Below are the code and all the weights of a small trained network. Each question names an input and a class and asks about switching units off, where a switched-off unit gives its printed mean instead of its output.

import numpy as np


def w(rows, s, z=0):
    codes = np.array(rows[::2]) - 128.0
    scale = np.full(codes.shape[1], s)
    scale[-1] = z or s
    return codes * scale


def f(y):
    return y / 2 * (1 + np.tanh(0.7978845608 * (y + 0.044715 * y**3)))


def log_softmax(a):
    a = a - a.max(-1, keepdims=True)
    return a - np.log(np.exp(a).sum(-1, keepdims=True))


def net(x, mask):
    res = np.array(x, float).reshape(1, 8) / 4 @ E
    y = f(res @ A[0][:, :-1].T + A[0][:, -1])
    res = res + np.where(mask, y, B[0][:, -1]) @ B[0][:, :-1]
    return log_softmax(res[-1] @ U[:, :-1].T + U[:, -1])


A, B = {}, {}
E = w([
[158,180,103,75,29,26,28,191,3,70],'x0',
[10,142,164,225,110,111,115,86,96,45],'x1',
[173,206,240,35,187,181,56,81,179,63],'x2',
[125,137,108,121,148,120,129,124,122,130],'x3',
[254,66,100,123,132,49,150,84,189,69],'x4',
[71,96,201,69,159,36,134,97,48,173],'x5',
[142,138,134,142,129,125,121,130,126,142],'x6',
[144,147,115,139,150,118,116,124,128,140],'x7',
],0.0077)
A[0] = w([
[56,155,120,207,121,109,90,95,168,29,134],'N1',
[168,254,240,39,166,192,71,81,150,37,3],'N2',
[8,226,121,99,159,251,93,199,104,190,4],'N3',
[56,163,209,235,139,62,150,92,124,27,119],'N4',
[96,77,180,145,214,223,223,49,159,142,104],'N5',
[141,177,119,59,42,99,21,179,45,49,11],'N6',
[69,72,190,55,137,66,139,61,48,183,186],'N7',
[93,223,192,73,166,121,127,144,188,82,33],'N8',
[203,88,106,138,153,34,177,77,199,9,56],'N9',
[138,165,13,159,99,237,83,217,169,44,181],'N10',
],0.0061,0.0031)
B[0] = w([
[218,145,149,63,137,107,120,193,118,178,220],'N1',
[38,166,43,175,88,117,223,178,150,108,251],'N2',
[56,64,211,85,115,68,56,38,166,221,240],'N3',
[188,147,100,60,183,97,141,172,178,170,246],'N4',
[148,63,65,103,145,255,35,170,41,90,249],'N5',
[186,50,95,158,168,186,27,125,145,73,255],'N6',
[144,199,187,101,119,180,225,118,81,98,238],'N7',
[43,139,69,169,136,141,150,138,119,116,176],'N8',
[49,109,142,118,49,71,86,8,168,158,217],'N9',
[172,154,180,72,105,169,235,61,78,131,237],'N10',
],0.008,0.0074)
U = w([
[131,80,124,171,183,169,18,138,89,77,101],'0',
[107,156,156,83,108,120,141,111,117,150,253],'1',
[25,129,212,93,51,46,42,4,205,217,2],'2',
[173,168,132,24,175,84,143,231,214,212,225],'3',
[23,147,53,200,56,89,211,192,95,160,105],'4',
[162,228,255,100,110,154,210,76,77,112,16],'5',
],0.0063,0.0039)

Each question gives the input, the list of numbers given to net, and the class t.
The units are the neurons (one row each of A and B). Each row of codes is followed by its name. A weight is (code - 128) times the scale printed after its matrix; where a second scale follows, it is the last column's (A, B and U).
mask holds one flag per neuron, in row order. A switched-off neuron (its flag False) gives its mean, the last column of its row in B, instead of its output. The means were averaged over made-up inputs and are rounded, as every weight is.
A unit's drop is (log p(t) with every unit on - log p(t) with that unit switched off) / (log p(t) with every unit on - log p(t) with every unit switched off).
The circuit of an input: a set's keep is (log p(t) with only the set's units on - log p(t) with every unit switched off) / (log p(t) with every unit on - log p(t) with every unit switched off). Starting from all 10 units, units are removed one at a time, each time the one whose removal leaves the highest keep (on an exact tie, the one counted first), for as long as the keep stays at least 0.8.
units of the circuit, in order: the units of the circuit, biggest drop first
most important unit: the unit with the biggest drop
top k neurons: the k neurons with the biggest drops, biggest first
drop when u is switched off: that unit's drop, to one decimal
input [-8,-4,-8,7,-3,-3,-3,3], class 0: units of the circuit, in order -> [N5]
input [0,8,0,-6,6,-7,-5,-2], class 3: top 2 neurons -> [N1; N4]
input [-1,-1,-2,7,-6,-6,4,-3], class 2: top 2 neurons -> [N3; N7]
input [-6,-6,3,2,-3,-6,-3,7], class 1: units of the circuit, in order -> [N10; N6; N4; N5]
input [-2,-4,3,7,4,-5,-1,4], class 5: units of the circuit, in order -> [N10; N4]
input [-7,4,5,-3,-6,7,3,1], class 0: top 3 neurons -> [N5; N10; N9]
input [2,-1,-5,3,5,-4,6,-4], class 2: top 2 neurons -> [N9; N2]
input [-5,7,-1,-6,-5,0,3,1], class 3: top 4 neurons -> [N4; N1; N6; N9]
input [-6,5,8,3,-1,1,-7,-7], class 4: top 3 neurons -> [N2; N8; N6]
input [8,0,0,0,1,8,6,-2], class 0: top 2 neurons -> [N6; N10]
input [3,7,0,-5,-1,0,6,1], class 3: units of the circuit, in order -> [N4; N1]
input [-2,-7,8,8,-4,7,-2,-7], class 4: units of the circuit, in order -> [N2; N8]
input [-7,-6,-2,-2,-6,8,1,-3], class 5: top 4 neurons -> [N7; N6; N9; N4]
input [-6,0,-4,8,5,-8,7,-3], class 5: most important unit -> N10
input [3,8,-2,0,-5,-3,4,4], class 3: top 3 neurons -> [N4; N1; N9]
input [-1,-8,-6,2,5,-8,-8,8], class 1: units of the circuit, in order -> [N10; N9]
input [0,4,6,-6,-5,-5,4,4], class 4: top 3 neurons -> [N2; N8; N9]
input [5,2,8,-5,4,5,0,6], class 4: drop when N8 is switched off -> 0.1
input [-6,-5,-5,-7,-8,5,7,-5], class 2: drop when N2 is switched off -> 0.1
input [1,-5,4,7,8,3,-5,-7], class 2: most important unit -> N9
